Every row comes from one small tree of marks. The marks that hang from a mark follow it in brackets, in alphabetical order. Every link used is in the known rows. Which tree was each row made from?
Each row is shifted at random along 7 fixed directions that mean nothing.
Known rows:
leba[megaz[kebuz[fesovin rirek[fonomi[foro[nuki]]]] zofufi]]: [ 130   91 -202   34  -77  -64  -83   87   44   58  328 -144  -28  -86
  147    8  -70  -80  -40  -12  -33  417   28  105  -21  157   -7  253
  -85   -7  -35  -25  212   31  -35 -308   90  152  197  -38   29   18
  193   50  -64   56   98  -38 -162 -111 -157   68   -5  169  -79 -236
  -26   17]
ziken[feledir[fonomi] zazalop[leba[megaz[zofufi]]]]: [  27  -40  -61   59  -63    5  -34  112 -345  -11   62  430   25  142
   61 -232  -59  120  -21  -52   93 -272 -107 -107   -5   86 -144  -90
  -29   68  -49 -105   17 -220  -20   17  -40   17 -256   53   21  -63
 -151   95    9  -90 -151   20  197   46  322  182  -97   76   -5   61
  126   33]
fesovin[kebuz[leba megaz]]: [ 131  -17  102  189  272 -242  190   51   38  -32  219 -106  126  117
  227 -159   67   36 -139 -170  125  177  161  356 -239 -200  -63  -27
  135 -259 -100 -116  257 -116 -297 -169   95  149  140   49   39   75
  178  -26 -156  -96  -51 -179 -194 -117    0 -117   59   13  -35 -344
   -2  -95]
zofufi[fonomi[foro[leba[megaz] nuki[kebuz[fesovin]]]] lalefe]: [  57   47 -243    4  -57   69    5 -216  109  105 -112 -465  -94   37
   -5  271  -43   45   75   58 -122  226 -130   34   22   89   25   32
  -66   -5  -21  -29 -150  137  265   83  187  -75  -15 -133 -205   43
  329  -57  119   83  127 -115 -156  166   11 -185   11  -49  229  -30
  -45  202]
viza[daridu[ziken] foro[nuki] zofufi[lalefe]]: [-229    1   83 -213  -14  109  134  -18  152   45 -190  -41  -56  112
 -193  142   84   37  252   61   21 -115  -45   80  196   41    2  -23
  -39  188   40  123 -186  -73  233   34  -68 -214 -315 -233  109  -94
  274    6   99  -29   28 -213   56  126 -213 -128  -92  -52  194   90
  -46   76]
leba[megaz[kebuz zofufi[fonomi lalefe]]]: [-110 -135  -83  215   38  221  369   -5   95  -91 -194 -432   -4  317
   14  180 -133    7   31 -137 -122  -85   -1  226  105  111 -143 -145
  -94 -244 -255   80 -189 -119  -88 -185  395 -131  191 -129 -372  126
  448  -45  180   79   99 -270  -42   47  364 -204 -198   -3   31 -247
  -94  521]
rirek[megaz[kebuz leba zofufi] nuki]: [ -47 -100  147  247   97 -222 -116  184  148  -93  225  -84  187  231
  156 -304  -25   12 -152 -100   51  378   49  166  -48   29 -156  -55
  -35 -172   33 -239   45 -249 -188 -100  -76   12  143  -89   13 -114
   56  245   12  -65  -88  -57   36  -92  -17 -112  -44   92 -107 -237
   57   35]
feledir[bibod fonomi[foro[nuki] zofufi]]: [  57   91 -237  -93  -71  112 -217 -320  -75   11   74  366 -194 -139
 -130    6   40   71  167  220   42   62 -424 -321   -9   37   69   52
  -23  232  -25  189  143   99  229  406 -213  191 -293 -103  168 -345
  -91 -192   19  -35  -41   94  216   66 -196  240  153  -33  165  363
   29 -228]
feledir[bibod fonomi[foro[leba nuki[kebuz]]] lalefe zofufi]: [ -18   89  100    0  -62  -60  144  -76   53  237 -303  -22  -40   98
 -212   74  190  338  149   35  106  -56 -323 -103    2 -178   65 -117
  166   85  122   81 -255 -117  198  566 -138 -113 -411  -27  -95  -97
   24 -199  -33 -115   82 -189  165  348  371 -188  -21   36  311  227
 -223 -100]
megaz[kebuz[fesovin leba] zofufi[lalefe]]: [  28  -63  -33  231  203  -40  -69   46    3 -118  214   61   87   95
  190 -131  -24 -131 -149 -104  -41  238    4  117 -120  -11  -93   57
  -83 -144 -182 -135  239  -24 -250 -178   44  162  180  -76  -12 -139
   55   58   33  -39 -162   52  -21 -161  -15   -1   32   26  -82 -175
  150   85]
fonomi[foro[nuki[kebuz[fesovin megaz[leba zofufi[lalefe]]]]]]: [   6   62 -263   10 -217   37 -131 -159  173  136   80 -260  -94  -20
   39  163  -56   63   50  140    5  545 -102   -2   77   69   20   23
  -23   48  148   47  -84  164  184   17    8 -119  102 -111  -29   86
  249   25   31   44  123   14 -105   68 -235  -35   72   70  205  -79
 -181   67]
megaz[kebuz[rirek] leba zofufi]: [  39 -149 -151  351  169   43 -261 -219   80 -234  288 -197   13   21
  129 -109 -216 -124 -180   34 -123  429   85  126  -45  -17  -73   20
  -86 -239  -50 -113  187   46  -42 -104   11  106  496 -163   32 -100
   50   46  163    4 -285  205 -114 -166 -231  -42  195 -119 -112 -177
  279  144]
daridu[viza[foro[nuki]] ziken[zazalop]]: [-149   51 -182 -326 -326  146 -615  -16 -159  130  -12  225 -153   26
  -81   48  -95    3  231  145  -90   47 -103 -139  336  344  -30  -32
 -215  310  137  -44 -207  -89  241   24  -96 -169   74 -142  268   29
  171  136   76  -14 -143   53   87   73 -176  119  -71   24 -117  118
   80   79]
ziken[feledir leba[megaz[kebuz zofufi[fonomi lalefe]]] zazalop]: [ 217   14 -171  116  -53 -128 -269 -182 -248   64   83   71   15 -215
   32  -16  -71   22  -70  127   -7   15 -150 -221  -16   62    9   13
   33   75  122 -147    7   20  147  115 -180   10   70  -67   46  -25
 -349  115  106  -37 -209  210   17  219  320   76  184  -67  118  103
  157  -58]
rirek[fonomi megaz[kebuz] nuki]: [  -1  -23  179   79  112 -365 -256   57  170 -227   54  123  127  -33
  -49 -197  163   76   87  101  -33  213 -117  125  -38   95  -31  -82
   19  -44  135   -2  135 -317  -59  192 -305  118 -135 -157   31 -403
 -171  109   18   19  -39 -116  258   29  -67  -19  -97   40  -41  -89
  146 -236]
foro[leba[megaz[kebuz[rirek] zofufi[lalefe]]] nuki]: [ 119   76   78   21    0 -225   41   83  123  168  137 -323  100  -75
   56  -30   72  133  -54   53   63  190   28   83  -37 -120   42  114
  109   61  225 -196   36   46  151   11 -178  -20   27  -38   61  -22
  -95  104  -29  -45   62  -38 -131   98   15 -119   69   91  129 -157
    0 -174]
fonomi[foro[leba] zofufi]: [   1   58  -69  -40 -145  -26 -394  -18 -120  103  106  113  -22 -173
  -73  -41   -1  -81  -39  121 -124  -24 -175 -301   65  115   69  162
 -208  298  128 -239  -57  131  256  300 -336   33 -183  -57  109 -317
 -247  148  130  -17 -205  320  159  112 -100   61   76  -17  -61  190
  293  -93]
feledir[bibod[lalefe] fonomi[foro[nuki[kebuz]]] zofufi]: [ -23   44 -142   32 -188  160 -220 -198  -68  127 -258 -291 -125  -95
 -208  261  -99   -4   10   71 -243  107 -139 -367  130  103  149   93
 -156  101   64  -89 -358   62  245  447   13  -91 -123 -156  -89 -194
  -34 -168  173   24  -27  190   87  237  238 -188    6  -67   53  294
   45  190]
megaz[kebuz[fesovin leba rirek[nuki]] zofufi[lalefe]]: [ -42  -67   48  186  164 -161  100  105  211 -198   88   66  109  177
  125 -159  116   50   12  -78    5  343  -40  362  -74    5 -186 -104
   18 -210 -108   12  186 -268 -282 -142   15   45   78 -118 -115 -118
  185   36  -27  -15  -12 -211   88  -88   -6  -56 -148  108  -63 -275
   -3   65]
daridu[viza[foro nuki zofufi[fonomi]]]: [-194  -11 -249 -356  -55  302 -464 -171 -125 -135   36  292 -229   62
  -66  167 -122 -121  294  175 -204   40 -249 -191  241  268  -44   93
 -305  266  -81  235   31 -127  234  -12  -60   61   -1 -446  306 -349
  207  -35  178   15 -178   58  168 -109 -514  199  -39    2  -11  175
  205   46]
fonomi[foro[leba nuki] zofufi[lalefe]]: [ 144  133   69  -67  163  -42   13   45   23  177   55  199   83  -88
   66 -130  184   -8    2 -132   22  -21 -232  -43 -218   76   82  264
  -28   77 -167 -275  279  -34    5  104   -5  349 -251 -121   98 -263
  111  -53  -27  -22   18 -152  -47   54  -93 -105  -23   21   92   14
  257 -130]
zazalop[leba[megaz[kebuz zofufi]]]: [ 139   71  -44  -77 -135  -65   76   36   76   44  -46 -355   49 -173
   58  134   61   91   22    1  -30   37   19  199   76   77   49   76
   70  -32   66    3  -19  -41   16 -245   75  -79  149  142 -134  232
   56  -82  -42   33  180 -155 -175  137  333  -48  -81   78   35 -213
 -125   72]
zofufi[fonomi[foro[nuki]] lalefe]: [ 172   27   57   68  294 -102   11   11  -52   61   46    1  101   84
   46  -39   44 -106 -133 -216   11   86 -119  -63 -258  -29  -22  182
  -12  -91 -235 -286  147  -44  -40  127   85  236 -109 -147   16 -163
  101  -26   21  -13  -53  -93 -143   22  -45 -224    6  -46  186   92
  165  -42]
rirek[fonomi[foro[leba] zofufi] megaz[kebuz[fesovin]] nuki]: [ -69  -33    1  226   73 -190 -164  -57  224 -137  143   93    9  145
   44 -211   82  115  113   67   73  288 -215  229  -78  120  -71 -115
  -25  -74    4   44  152 -204   66  148  -90  158 -149 -201  -43 -304
  251  116   64   46    3 -215  204   27 -115  -37  -19   21   84 -193
   83  -31]
foro[leba[megaz[zofufi[fonomi]]] nuki[kebuz[fesovin rirek]]]: [  14   63  -59  -12  -36  -49  302  143  139  153  214 -319  -10  227
  168  -31  -39  155    5  -42   68  314  126  244  -28   -8  -78   93
    7  -25   30 -102   72   -2   57 -271  188    1  -22  -29  -30  143
  410  114  -81  -35  199 -231 -207  -94 -162  -59  -50  185   41 -317
 -121   55]
megaz[kebuz[fesovin rirek[fonomi]] leba]: [  -8  -69    9  180  141 -217  -20   34  165 -152  222  184   53  233
  118 -274   83  169   26   13  127  334  -13  390  -80 -151 -178 -198
   92 -198   26  149  210 -243 -177  -71 -107   -8   78    4  -25  -33
  135   51 -119  -63  -83 -158   96 -108 -100   68   -5   93  -45 -256
  -62 -115]
kebuz[fesovin[megaz[leba]] rirek[fonomi[foro zofufi[lalefe]]]]: [ -55  -56 -127  255   31  -56  106  -12  157  -48  228  215  -49  296
   91 -157   29  109   45    2  170  316 -129  276  -66  -54 -194 -133
   13 -139  -92  189  129 -120  -67   -8   -4  -29  -33  -60 -102  -87
  316   81  -67   20  -60 -127  132  -60 -138   68   -4  103   33 -165
 -141   31]
daridu[ziken[feledir] zofufi]: [ 283  174  207 -185  117 -343 -208  180 -173  137  160  523  120 -325
  -89 -174  242  -81  -60   -6   33  -54 -104 -305 -128   -4  147  335
   55  244   73 -138  294 -103 -161   93 -407  108 -297  -34  284 -302
 -437  178 -185 -143 -248   56   31   71   56   95  106   39 -192  225
  130 -468]
daridu[viza[foro zofufi[lalefe]] ziken]: [  60   83  549 -162  246 -551 -108  340  -88  244  234  711  238  120
  -54 -262  342  126  -41  -71  491  -73 -164  -99 -191 -398   -8   67
  281  237  200  -93  186 -232  -36  269 -678  -10 -422 -110  502 -246
 -357  329 -249 -276 -249  -80  101   97  -44  -11  148  121  310  223
 -154 -738]
rirek[fonomi[foro] megaz nuki[kebuz]]: [   8   36   24   81 -198 -344 -314  -67  308    3    6 -201   30  -98
 -123   61   73  136   86  231   27  529 -133   29   75  124   54  -66
   57   50  389   38 -178  -81  296  333 -320 -148 -173 -143  -24 -176
  -50  201   49   78   99  -13  131  205 -201 -115   16   38  227  -13
 -107 -172]
ziken[feledir[bibod lalefe zofufi] zazalop]: [ 113  146 -100  -74 -239  -58 -158 -194  -64  227 -315  182  -90 -421
 -202  118  162  163  153  239  -92 -124 -325 -331  111   51  200   -3
  107  224  268  158 -192   -6  175  441 -295 -136 -202   42  -21  -78
 -432 -157   -3  -35  -86  136  220  399  423   47   81  -45   83  360
  -66 -134]
kebuz[fesovin[megaz[zofufi]] leba rirek[nuki]]: [ -73    2 -169   25 -214 -149 -177   -2  214 -173   97 -173  -44  -41
   32   17   59   79  116  210 -125  450   31  282  196  101 -120 -115
  -66   27  212  164  -50  -93  -47  -82 -176 -246  159  -14 -108  -54
   59   76  -29   36    7    8  131  -19 -128   94 -109  133 -209 -194
 -119   32]
daridu[viza[nuki[kebuz[rirek]]] ziken[zazalop] zofufi[lalefe]]: [ -10  -63  194   17  149 -232 -329  -31 -147   98  178  345   58  202
  -27  -87  -23   48  -58   10  201  208  -87 -264  -83  -64  -40  -15
   49   62   87 -205   44 -211   63  185 -267    0  -75 -449  397 -228
  -56  352   65 -142 -385   72  111   64 -151  -72  189  -58  182  100
  113 -247]
viza[daridu nuki[kebuz] zofufi[fonomi lalefe]]: [-180   45  -72 -274 -180   83  267   78  156  241  -48 -171 -120  242
 -108  172   -6   10  142   52   20  149  -97 -104  227   65  -79  101
 -142  228   65  125 -313  -71  255  -98  -24 -338 -403 -118   46  -87
  278  142   17  -73  141  -89   39   90 -424  -24  -96  155  141  149
 -257   98]
megaz[kebuz[fesovin] zofufi[fonomi[foro[leba]] lalefe]]: [  95  130 -329 -138 -190   49 -325 -167   80   29    2 -135 -125 -249
  -64  226   59  -98  128  196 -243  272 -300  -52  178  211   36  150
 -177  197   27  136  -13  176  145   19 -124  -97  134   56 -147 -137
    6  -48   61   60   26   78  -30  135  -73   85   15   82  -52  110
  -60   56]
zofufi[fonomi[foro[leba[megaz] nuki[kebuz[rirek]]]] lalefe]: [ 149  104   64  -57   97 -340  122  -37   80  156  151  200   40  102
  -19  -92  227  282   84  118  325  227 -316  -32 -178 -287  -72  -34
  264  119  161   34  140  -10  216  331 -367   -4 -407  -30   79 -161
 -101   82 -146 -122   50 -138   15  166 -128   26  128  115  389  133
 -210 -494]
leba[megaz[kebuz[fesovin] zofufi[lalefe]]]: [  96   92  -40  -15 -145 -128   76  161   71  161   27 -333   70 -134
   53  176   56  -37  -61  -12  -77  154   15   50   71   66   49  150
  -34   33   68  -11  -75   34  -80 -227   -7 -119  149   77 -145   90
  -32   63  -51   25  142  -30 -106  102  294  -54  -66  166  -30 -160
 -196   64]
ziken[leba[megaz[zofufi[fonomi]]]]: [ 244  104   85  -55   18 -247   76  -11   11   72   92   13   77 -142
   15   -2  167  163   27   71  225   24 -112   66  -70 -145   32   29
  261   54  120   78  149    2   34  -17 -203   -1   -4   98   24   88
 -164   19 -131  -68   73 -129 -107  148  224   54  117   80  192    4
 -215 -322]
zazalop[leba[megaz[zofufi[fonomi[foro] lalefe]]]]: [ 200   63  -89  -48  -19 -111 -223  -39 -157  -21  174   35   37 -210
   53   10   21  -31  -66   73   19   68 -142 -180  -49   24   30  197
    8  127   22 -143  152   90  128    7 -198  112  -56   38   52 -130
 -275   22   18   -8  -93  163  -51   75  109  120   92   22   85  103
  102 -191]
zazalop[leba[megaz[zofufi]]]: [ 165   45   56   -6   42  -41  162  163  -29   34   69 -179  114  -56
  163  -20   23    7  -94 -179   33  -43  109  180  -89   67   19  177
   52 -105 -123 -174  144  -72 -117 -341  211  129   80  111  -60  188
  116  -45  -68   16  104 -172 -223  -15  265  -65  -89   65   -6 -227
   19   73]
ziken[feledir[bibod fonomi[zofufi] lalefe] zazalop[leba]]: [ 216   78 -205  116 -136   -7 -263 -179 -259  261  -21  118  -73 -304
   -6  -15  -84  -25 -143   23  -63  -60 -203 -373  -54  119  136  204
  -43  116   45 -232 -100   56  247  268  -53   83 -157   59   84  -65
 -320  -69   57  -29 -216  296   37  234  310   23  181 -118   67  318
  207   45]
foro[leba nuki[kebuz[fesovin[megaz[zofufi[fonomi lalefe]]]]]]: [ -30   -4  -29  118   26  -40  160   20   85  165  178 -358    6  268
  117   -9  -91   88 -103  -24   82  284   89   82  -45 -130  -67   30
   -8  -30   66 -187  -58  111  136  -30   74  -72   -1  -69    2   50
  258  161   26  -67   56  -37 -174  -23 -150 -155   93   70  189 -166
  -73   68]
ziken[feledir[bibod lalefe] leba[megaz] zazalop]: [ 289   55  149  199  228 -267  180   55 -273  290  131  369  144  -26
  205 -308   66  185 -145 -193  349 -114  -65  -69 -382 -182   19   30
  320 -122  -54 -252  217 -135 -111   84   53  312 -178   36  170  228
 -176  -10 -164 -132 -128 -114  -81  116  456  -22  190  -47  268   -4
   27 -228]
leba[megaz[zofufi[fonomi[foro[nuki]]]]]: [ 101   78  -87   17 -100   55  286   75  134  174   26 -301  -18  103
   54  116  -17   76   28  -88  122  124  -43  165   31   44  -25   88
   80  -41  -63  103  -29   27   40 -208  222  -83   79   42 -142  249
  394  -14  -68   24  254 -295 -233   57   90 -101  -60  137  162 -144
 -320  134]
daridu[viza[foro[nuki[kebuz[megaz]]]]]: [ -82  -65  251   -5  268 -159   53  -54   91  -71  -72  -76   78  207
    1   87   81  176   98  -38  114   65   26  248 -137 -184   21 -200
  160 -135   66   82   70 -249  -38  125  -40   99   79 -410  213  -18
  257  -61   55  -48  -23 -304  -13   13  -65 -258    0  -59  383 -198
    0 -141]
daridu[viza[foro] ziken[leba] zofufi[fonomi]]: [ 134  144 -104 -496 -125  -95 -841 -234 -212  -77   16  470 -139 -368
 -252  167  152  -43  308  349 -149   16 -366 -346  248  228  119  141
 -112  468  171  164  106  -79  249  237 -533  -53  -52 -279  365 -373
 -290   69   48  -59 -345  132  177  190 -123  257  131  -54 -131  399
  159 -401]
kebuz[leba rirek[fonomi[foro zofufi] nuki]]: [ 102   66  -50  115   -3 -174  -13  197  236   52  322  451   15  170
  173 -400  116   88   41 -122  258  451 -155  318 -128  122 -181  106
   63  -88 -104   -8  306 -280  -34 -120   23  152 -267   14   74  -89
  364  111 -231  -16   54 -262   34 -122 -414   96  -93  185 -101 -145
  -36 -114]
viza[foro nuki[kebuz[leba]] zofufi[fonomi]]: [   2   38  -42 -116   67  -87 -148  -90  127   60  170 -101  -31   34
   17  155  -49  -18   20   79    8  380  -48   23   18  -59   -5  203
  -19   93  134   39   16  -18  331   26 -128  -53 -111 -279  269 -145
  153   88   38  -79  -68   45 -175  -29 -504 -104  149   -4  299    6
   35 -127]

Which tree is each row?
[ -53  -66  -89  228   72   31 -253  -49    3  -97  170  106    3  121
   62 -158 -134  -91  -31  -25  -95  248 -130 -103  -89  272  -43  143
 -233  -64 -156 -249  120 -114  179  132   70  310 -260 -344   12 -438
  200  154  211   74 -117   47  148  -51 -276  -45  -25  -63    7  -68
  434  150] => rirek[fonomi[foro[leba[megaz]] zofufi[lalefe]] nuki[kebuz]]
[   0  -60  -38  221   38 -140   27  116  197 -162  191 -126   46  157
  126 -151  -22   -8  -28  -81  -43  410  125  412   14  105 -172  -29
  -52 -224  -51  -46   95 -245 -172 -175   87   -9  138  -50  -79  -68
  295   81  -42   25  -39 -148   -6 -126 -217  -73 -136  101 -219 -351
   41  138] => fesovin[kebuz[leba megaz[zofufi] rirek[fonomi nuki]]]
[  28   92 -205   57 -285  152 -188 -126  -67  307  -93 -158 -169  -31
 -141  151 -112   23  -33   45    5  174 -197 -392  119   11   99  133
  -57  160   87  -36 -352  150  330  370   -5 -169 -153    0  -22  -45
  -10  -94   34  -16   21  200   11  237  192  -89  116   27  110  363
 -198  108] => feledir[bibod[lalefe] fonomi[foro[nuki]] zofufi]
[  33  -22 -112   84   65  -10 -149 -230  266 -241   12   45  -13  -15
   29  -78   91   69  164  171  -34  336 -288  112   22  144  -58  -77
   30  -79  -46  181  191 -106  -15   14  -64   58   78 -143 -113 -285
   99  -32   53   43  -14 -162   89    2 -139   63   12  -11  -29    4
   -7  -31] => rirek[megaz[leba zofufi[fonomi lalefe]] nuki]
[  77    2 -115  150  -18 -112  117  -52  160  -36  149   10  -21   37
   77  -56   58  101   51   68   80  242  -75  238    4  -15  -85  -32
   63 -101   14  120  122 -113   -2  -50  -53  -25  -36    3  -71  -97
  120   17  -91   -7  -13  -84   39   20  -53   71   12   74  -61 -191
  -58  -49] => fesovin[kebuz[leba[megaz] rirek[fonomi[zofufi[lalefe]]]]]
[ -51    8   66   54   61  100  -65  169 -258  134   45  478    1  213
  -11 -263   -7  -23  -44 -172    1 -229 -214 -273  -83   61  -70  106
 -191  133 -233 -249   -8 -102  -15  330  -24  203 -446    4   57 -335
  -35   -4   21  -81 -201   80  254  -36   87   58  -84   47 -132  254
  217   28] => feledir[bibod[lalefe] fonomi[foro[leba] zofufi]]
[ 143   34 -106   68 -174 -102 -198 -115  -96  120  123  -21   16 -169
   88    9  -44   98  -80  120  177   85  -80 -104   12  -16   24   29
  135   76  171 -106  -11  143  249   -9 -142  -60   51  120   49  132
 -235  100   10  -16  -46  176  -72  162  193   89  181   -5  218   45
  -58 -108] => ziken[zazalop[leba[megaz[zofufi[lalefe]]]]]
[  20  -17 -100    3  121  -80   37 -156   50 -235  184  281  -48   46
   94 -165  100  147  156  128   85  196  -84  253  -53  -98 -134 -161
  103  -85  -22  199  320 -138 -144  -26 -109  113    4    6   63 -119
   65 -101 -126  -77  -71 -106   78 -119 -226  216   32   39 -109 -161
   16 -216] => fesovin[kebuz[leba rirek]]
[ -44  -72   -1  -22   54   42 -240  -10 -115   78   37   69  -48  258
  -56  104 -116  -98  -46  -41   22  101 -170 -320   54   22  -62   71
 -137   94  -58  -44 -144 -152  133  109  -79 -106  -35 -455  198 -250
   72  209  146  -48 -255   87  126   55 -119  -87   73    3  146  199
   21   41] => daridu[viza[nuki] zofufi[fonomi lalefe]]
[ -32  -27 -265   25 -209  160  -84  -52   21   34   19 -535  -53   60
   88  135 -167  -81  -32  -21 -268  191  165  205  239  174  -78   -8
 -239 -121  -13  -46 -250  -15  -94 -242  237 -249  421  132 -188  206
  301  -23   21   24   12   26 -173    9   62  -86  -92   43 -310 -280
  -29  409] => fesovin[kebuz megaz[leba]]
[  54  -52   34  178  155 -231  -52   40   81 -119  299   77   69  153
   60 -204   22   58  -85   20   81  377  -24  127 -107 -150 -154  -32
   49  -60   48  -80  193  -89  -74   88 -253   18   83 -129   82 -200
  -23  129  -14  -62 -211   30   39 -107 -269   -4   54   71  -11  -67
   46 -199] => kebuz[megaz[leba zofufi[fonomi[foro[nuki]]]] rirek]
[ 225   47 -231  137   -9  110 -183  -95  115  111  185 -135  -18  -78
  119   -1  -93 -182 -161  -43  -50  363 -114  -28   -2   99    6  284
  -73  -58 -131  -82  103  178   61 -185  101   -7  262   79  -64  -17
  108   36   -4   14  -97  113 -267  -35 -185  -22  164    7  -75   90
    1  129] => megaz[leba zofufi[fonomi lalefe]]
[ 107  -30  189   -3  111 -128 -105  161 -260    4  -42   94  146  136
  -23  -93    4  -26  -75 -214  -48 -267   74  -13    2  172  -85   46
  -81  -20 -186 -362  -26 -263 -141  -64   92  -20  -59 -103  -27   21
   80  222   60  -68 -241 -146   -3  103  455 -148 -122  -66 -180  -44
  221  129] => daridu[ziken[leba[megaz] zazalop] zofufi[fonomi]]
[ 194   73  204   61  197 -296    0  -20  -54  116  -11  156   98 -134
 -129  -24  209   22 -133   11   92  -49 -232 -332 -191 -288  104  126
  161   85   49 -101   41    5   23  458 -395   49 -306   -7   78 -317
 -499  -25  -58 -134 -189  169  103  223  291  -93  198  -46  197  402
  -25 -397] => feledir[bibod zofufi[fonomi lalefe]]
[ -70  -60  -26  157   53   33  129  -47  284 -152  -37 -289   22  131
   89   -8  -21   25   81  -63  -54  284  -25  322    9  206  -76  -87
  -16 -249 -132   54   49 -192 -142 -222  297   65  234 -143 -169   40
  441  -27   64   84  179 -343  -70  -38   18 -162 -130   23  -32 -311
  -67  281] => rirek[megaz[kebuz zofufi] nuki]
[-152    3 -249 -224 -233  287 -230  -45 -128   32 -116  330 -225  109
  -98   -1  -67    1  292  116 -126 -110 -168 -133  285  323  -49 -118
 -212  195  -51  192 -134 -149   -2  -41   65 -155  -33 -135   53  -17
  263   39   44   11 -114  -94  196   29  -44  218 -131   15 -278  121
   -6  211] => daridu[viza ziken[feledir]]
[  -9  -38 -177  258  -75   73  -49 -219 -203  137 -105   78 -115   95
  -49  -29 -110  165   18   87   79 -145 -234 -224   10  -61  -27 -152
   53   39   66   20 -197    7  273  340  -42 -114 -138 -102  -93  -22
  -41   30  140  -63 -205   91  118  275  391  -39  152 -100  190  179
   14  124] => ziken[feledir[lalefe zofufi[fonomi[foro[leba[megaz]]]]] zazalop]
[ -61  -43 -319  176 -220   -2 -556 -282  159 -138  139  -76 -162 -175
  -93   31 -142  -90   74  323 -207  475 -217 -195  151  322    3   63
 -235  136  180  -81  -93   94  464  302 -237   -6  -49 -292   -2 -456
 -101  181  260  179 -194  342  246   89 -386   79  109  -95  -91  136
  308   66] => kebuz[rirek[fonomi[foro[leba] zofufi[lalefe]] megaz nuki]]
[ -21  -28 -119   14   48  136  -67 -143   25  -52 -122 -276  -67  143
  -51   79  -73   21   81  -24 -144  -11  -66   97   39   98  -46  -49
 -110  -22  -93  -76 -106    6  172  148  166  -12   10 -132 -124   -8
  335  -75  162   49    2 -141  -65   62  -67 -181  -69  -97  102  -11
  138  225] => zofufi[fonomi[foro[leba nuki]]]
[-231  -27  -73 -135  -87  159  -39    6  -12  111  130   70 -120  293
  -27  -13 -115   57  131   86  106  131  -43 -120  136   22  -91    4
 -125  233   82  -19 -139    9  375    9  -56 -125 -367 -267  256 -106
  252  165  108  -85  -73   25   82   -8 -447   32   62   38  162   56
   35   39] => viza[daridu[zofufi[lalefe]] foro[leba nuki[kebuz]]]
[   9  -42   41  113   64 -242   76  -40  228 -185   18 -225   71  104
  -21  -17  117  148   69   34  -15  339  -25  386   20  -68 -138 -191
   82 -180   83  114    2 -247 -136   76 -127 -144  156  -59 -145  -52
  171  -10  -26  -22    2 -231   17   73  -29 -152 -100   69    6 -238
 -131  -29] => fesovin[kebuz[megaz[leba zofufi[fonomi[foro]]] rirek[nuki]]]
[   8   -7 -119  277 -203 -156  -66 -145  377   49  -45 -461  -24  -49
  -23  171  -24   79  -12  159  -17  492  -43  131   93  105   71   -2
   13 -101  223   94 -206  -15  293   88  -30 -203  -62 -190 -189  -95
  181  138  106  101  125  -19   39  197   -3 -182   53  -20  202 -141
 -121  159] => rirek[fonomi[zofufi[lalefe]] nuki[kebuz[fesovin leba[megaz]]]]
